Below are the code and all the weights of a small trained network. Each question names an input and a class and asks about switching units off, where a switched-off unit gives its printed mean instead of its output.

import numpy as np


def w(rows, s, z=0):
    codes = np.array(rows[::2]) - 128.0
    scale = np.full(codes.shape[1], s)
    scale[-1] = z or s
    return codes * scale


def norm(h):
    return h / np.sqrt((h * h).mean(-1, keepdims=True) + 1e-5)


def f(y):
    return np.maximum(y, 0)


def log_softmax(a):
    a = a - a.max(-1, keepdims=True)
    return a - np.log(np.exp(a).sum(-1, keepdims=True))


def net(x, mask):
    res = np.array(x, float).reshape(1, 2) / 4 @ E
    u = 0
    for l in range(3):
        y = f(norm(res) @ A[l][:, :-1].T + A[l][:, -1])
        res = res + np.where(mask[u : u + 5], y, B[l][:, -1]) @ B[l][:, :-1]
        u += 5
    return log_softmax(norm(res)[-1] @ U[:, :-1].T + U[:, -1])


A, B = {}, {}
E = w([
[218,41,149,255,221,41],'x0',
[64,95,180,227,242,243],'x1',
],0.0081)
A[0] = w([
[79,105,146,132,132,194,252],'L0N1',
[198,57,77,203,167,80,209],'L0N2',
[146,182,114,153,86,117,16],'L0N3',
[109,161,71,141,115,89,22],'L0N4',
[173,158,144,179,153,254,222],'L0N5',
],0.008,0.0025)
B[0] = w([
[133,154,51,114,113,94,213],'L0N1',
[149,33,48,191,172,187,255],'L0N2',
[149,149,144,30,153,147,143],'L0N3',
[1,104,134,126,89,146,143],'L0N4',
[125,15,135,47,182,195,222],'L0N5',
],0.0089,0.0072)
A[1] = w([
[134,168,130,144,154,105,108],'L1N1',
[147,59,220,159,135,254,88],'L1N2',
[93,77,161,164,246,156,255],'L1N3',
[77,70,192,146,107,130,101],'L1N4',
[183,168,108,202,38,67,51],'L1N5',
],0.0088,0.0036)
B[1] = w([
[114,156,124,216,43,254,128],'L1N1',
[130,128,169,89,96,98,200],'L1N2',
[88,201,145,142,44,92,255],'L1N3',
[183,100,117,49,144,160,137],'L1N4',
[34,26,75,208,193,246,145],'L1N5',
],0.008,0.0093)
A[2] = w([
[235,138,141,210,239,114,149],'L2N1',
[114,138,54,201,94,105,98],'L2N2',
[89,114,137,67,112,126,190],'L2N3',
[172,243,123,116,40,67,2],'L2N4',
[255,154,90,176,84,57,23],'L2N5',
],0.0087,0.0019)
B[2] = w([
[73,131,182,72,133,152,221],'L2N1',
[128,185,134,79,121,117,198],'L2N2',
[166,178,155,161,182,111,253],'L2N3',
[206,186,255,195,97,17,202],'L2N4',
[148,200,22,127,71,71,179],'L2N5',
],0.012,0.0059)
U = w([
[171,232,199,107,102,64,204],'0',
[87,186,163,64,175,186,254],'1',
[141,125,7,170,97,74,200],'2',
[87,40,122,208,171,168,186],'3',
[163,130,153,167,94,149,5],'4',
[148,125,140,122,121,122,13],'5',
],0.019,0.0045)

Each question gives the input, the list of numbers given to net, and the class t.
The units are the neurons (one row each of A and B). Each row of codes is followed by its name. A weight is (code - 128) times the scale printed after its matrix; where a second scale follows, it is the last column's (A, B and U).
mask holds one flag per neuron, layer by layer. A switched-off neuron (its flag False) gives its mean, the last column of its row in B, instead of its output. The means were averaged over made-up inputs and are rounded, as every weight is.
A unit's drop is (log p(t) with every unit on - log p(t) with that unit switched off) / (log p(t) with every unit on - log p(t) with every unit switched off).
The circuit of an input: a set's keep is (log p(t) with only the set's units on - log p(t) with every unit switched off) / (log p(t) with every unit on - log p(t) with every unit switched off). Starting from the 12 units with the biggest drops (on a tie, the unit counted first), units are removed one at a time, each time the one whose removal leaves the highest keep (on an exact tie, the one counted first), for as long as the keep stays at least 0.8.
units of the circuit, in order: the units of the circuit, biggest drop first
k most important neurons: the k neurons with the biggest drops, biggest first
top k neurons in layer l: the k neurons of layer l with the biggest drops, biggest first
drop when u is switched off: that unit's drop, to one decimal
input [0,6], class 1: units of the circuit, in order	(L0N5 L0N2 L1N3)
input [-7,-1], class 0: top 2 neurons in layer 0	(L0N2 L0N5)
input [1,-6], class 2: units of the circuit, in order	(L1N5 L0N5)
input [6,-1], class 2: units of the circuit, in order	(L2N5)
input [1,-7], class 2: units of the circuit, in order	(L1N5 L0N5)
input [-5,0], class 0: units of the circuit, in order	(L0N2 L2N4)
input [-7,0], class 0: units of the circuit, in order	(L0N2 L2N4)
input [6,0], class 2: 2 most important neurons	(L2N5 L1N3)
input [2,0], class 2: 2 most important neurons	(L0N2 L1N3)
input [3,1], class 3: 2 most important neurons	(L0N2 L0N1)
input [-8,-2], class 0: drop when L0N5 is switched off	0.2
input [1,-3], class 2: drop when L1N3 is switched off	0.6
input [0,1], class 1: drop when L0N5 is switched off	0.7
input [5,-7], class 2: most important neuron	(L2N5)
